Here is a tiny trained network, its code and every weight. The questions are about switching its units off for an input and a class, where a switched-off unit gives its printed mean instead of its output.

import numpy as np


def w(rows, s, z=0):
    codes = np.array(rows[::2]) - 128.0
    scale = np.full(codes.shape[1], s)
    scale[-1] = z or s
    return codes * scale


def f(y):
    return np.maximum(y, 0)


def log_softmax(a):
    a = a - a.max(-1, keepdims=True)
    return a - np.log(np.exp(a).sum(-1, keepdims=True))


def net(x, mask):
    res = np.array(x, float).reshape(1, 8) / 4 @ E
    y = f(res @ A[0][:, :-1].T + A[0][:, -1])
    res = res + np.where(mask, y, B[0][:, -1]) @ B[0][:, :-1]
    return log_softmax(res[-1] @ U[:, :-1].T + U[:, -1])


A, B = {}, {}
E = w([
[128,129,128,130],'x0',
[179,145,117,32],'x1',
[129,128,129,132],'x2',
[139,161,254,139],'x3',
[131,127,129,130],'x4',
[147,214,109,144],'x5',
[120,131,128,126],'x6',
[128,130,127,127],'x7',
],0.0087)
A[0] = w([
[148,251,83,166,52],'neuron 0',
[145,105,125,133,101],'neuron 1',
[144,136,135,130,226],'neuron 2',
[142,133,140,142,151],'neuron 3',
[121,131,96,115,31],'neuron 4',
[168,145,213,153,28],'neuron 5',
[135,129,141,131,96],'neuron 6',
[119,124,86,130,31],'neuron 7',
[116,142,189,118,37],'neuron 8',
[139,140,136,127,225],'neuron 9',
[101,109,22,141,27],'neuron 10',
[144,129,132,133,183],'neuron 11',
[140,143,125,18,2],'neuron 12',
[107,145,165,112,47],'neuron 13',
[84,169,125,38,80],'neuron 14',
[175,129,133,45,47],'neuron 15',
[102,130,83,115,38],'neuron 16',
[116,101,118,245,15],'neuron 17',
[137,146,118,101,114],'neuron 18',
[105,124,107,121,113],'neuron 19',
[122,3,163,84,56],'neuron 20',
[123,190,108,109,125],'neuron 21',
[138,142,107,142,85],'neuron 22',
[81,126,134,194,45],'neuron 23',
[124,146,128,132,113],'neuron 24',
[132,124,133,131,180],'neuron 25',
[108,122,128,198,40],'neuron 26',
[145,122,123,111,140],'neuron 27',
[131,120,76,131,36],'neuron 28',
[102,149,197,120,38],'neuron 29',
[158,114,100,151,100],'neuron 30',
[104,142,189,118,74],'neuron 31',
],0.013,0.0093)
B[0] = w([
[92,134,254,135,190],'neuron 0',
[122,148,127,138,131],'neuron 1',
[104,96,70,141,255],'neuron 2',
[122,106,111,121,162],'neuron 3',
[145,142,116,79,129],'neuron 4',
[141,164,124,54,169],'neuron 5',
[132,127,131,117,129],'neuron 6',
[149,148,117,85,134],'neuron 7',
[146,136,125,73,146],'neuron 8',
[106,91,74,139,253],'neuron 9',
[153,143,127,23,198],'neuron 10',
[116,112,98,135,199],'neuron 11',
[218,120,132,160,157],'neuron 12',
[138,131,119,90,132],'neuron 13',
[162,167,116,166,160],'neuron 14',
[193,149,141,173,167],'neuron 15',
[128,141,115,82,138],'neuron 16',
[215,142,143,170,163],'neuron 17',
[133,139,127,146,151],'neuron 18',
[115,141,125,113,147],'neuron 19',
[46,162,219,156,187],'neuron 20',
[84,114,166,130,178],'neuron 21',
[132,153,138,127,132],'neuron 22',
[183,139,146,163,151],'neuron 23',
[120,121,140,127,133],'neuron 24',
[105,139,90,147,195],'neuron 25',
[187,111,141,152,144],'neuron 26',
[142,132,116,147,156],'neuron 27',
[135,148,120,77,143],'neuron 28',
[152,142,126,66,153],'neuron 29',
[124,155,117,116,144],'neuron 30',
[148,134,124,77,159],'neuron 31',
],0.041,0.0071)
U = w([
[119,196,95,3,28],'0',
[194,166,117,170,40],'1',
[86,147,92,103,255],'2',
[85,143,103,101,227],'3',
[46,170,203,112,49],'4',
[88,139,85,102,176],'5',
],0.0048,0.0072)

Each question gives the input, the list of numbers given to net, and the class t.
The units are the neurons (one row each of A and B). Each row of codes is followed by its name. A weight is (code - 128) times the scale printed after its matrix; where a second scale follows, it is the last column's (A, B and U).
mask holds one flag per neuron, in row order. A switched-off neuron (its flag False) gives its mean, the last column of its row in B, instead of its output. The means were averaged over made-up inputs and are rounded, as every weight is.
A unit's drop is (log p(t) with every unit on - log p(t) with that unit switched off) / (log p(t) with every unit on - log p(t) with every unit switched off).
The circuit of an input: a set's keep is (log p(t) with only the set's units on - log p(t) with every unit switched off) / (log p(t) with every unit on - log p(t) with every unit switched off). Starting from the 12 units with the biggest drops (on a tie, the unit counted first), units are removed one at a time, each time the one whose removal leaves the highest keep (on an exact tie, the one counted first), for as long as the keep stays at least 0.8.
circuit, biggest first: the units of the circuit, biggest drop first
top k neurons: the k neurons with the biggest drops, biggest first
drop when u is switched off: that unit's drop, to one decimal
input [8,-8,8,4,-6,-2,-4,-7], class 1: circuit, biggest first => [neuron 17]
input [-3,-3,-7,8,-5,7,8,7], class 0: top 2 neurons => [neuron 5; neuron 29]
input [2,-8,6,-7,1,-3,-8,-6], class 1: top 3 neurons => [neuron 17; neuron 23; neuron 26]
input [-1,1,-2,1,-3,5,-1,-5], class 4: top 2 neurons => [neuron 0; neuron 21]
input [2,-6,-4,6,1,2,-6,-3], class 0: top 3 neurons => [neuron 5; neuron 29; neuron 31]
input [4,7,-7,-4,-1,6,3,-4], class 1: circuit, biggest first => [neuron 12; neuron 15]
input [-4,5,-2,-1,5,5,0,-1], class 1: top 2 neurons => [neuron 15; neuron 14]
input [7,1,0,7,0,-4,2,7], class 0: circuit, biggest first => [neuron 5; neuron 29]
input [-5,8,5,-8,-5,6,2,1], class 0: top 2 neurons => [neuron 10; neuron 28]
input [6,-7,-5,7,-4,-7,7,1], class 0: top 3 neurons => [neuron 5; neuron 29; neuron 31]
input [-2,-5,-6,-3,1,0,1,2], class 1: circuit, biggest first => [neuron 17; neuron 23]
input [-7,7,-4,5,-6,-8,3,0], class 4: top 2 neurons => [neuron 20; neuron 17]
input [8,8,-8,-7,-6,7,-1,-5], class 1: top 3 neurons => [neuron 12; neuron 15; neuron 14]
input [4,-7,7,-2,5,8,-3,6], class 4: circuit, biggest first => [neuron 0]
input [-3,-8,0,6,-8,6,2,3], class 1: top 4 neurons => [neuron 17; neuron 23; neuron 26; neuron 10]
input [6,8,8,8,-5,2,-7,-7], class 0: top 2 neurons => [neuron 5; neuron 29]
input [-3,4,-1,-8,7,2,-6,-4], class 0: drop when neuron 10 is switched off => 0.5
input [2,-3,5,-6,3,7,2,0], class 4: drop when neuron 0 is switched off => 1.2
input [-1,7,3,0,5,-5,5,1], class 1: drop when neuron 12 is switched off => 0.3
input [2,2,0,-6,-6,2,5,8], class 0: circuit, biggest first => [neuron 10]
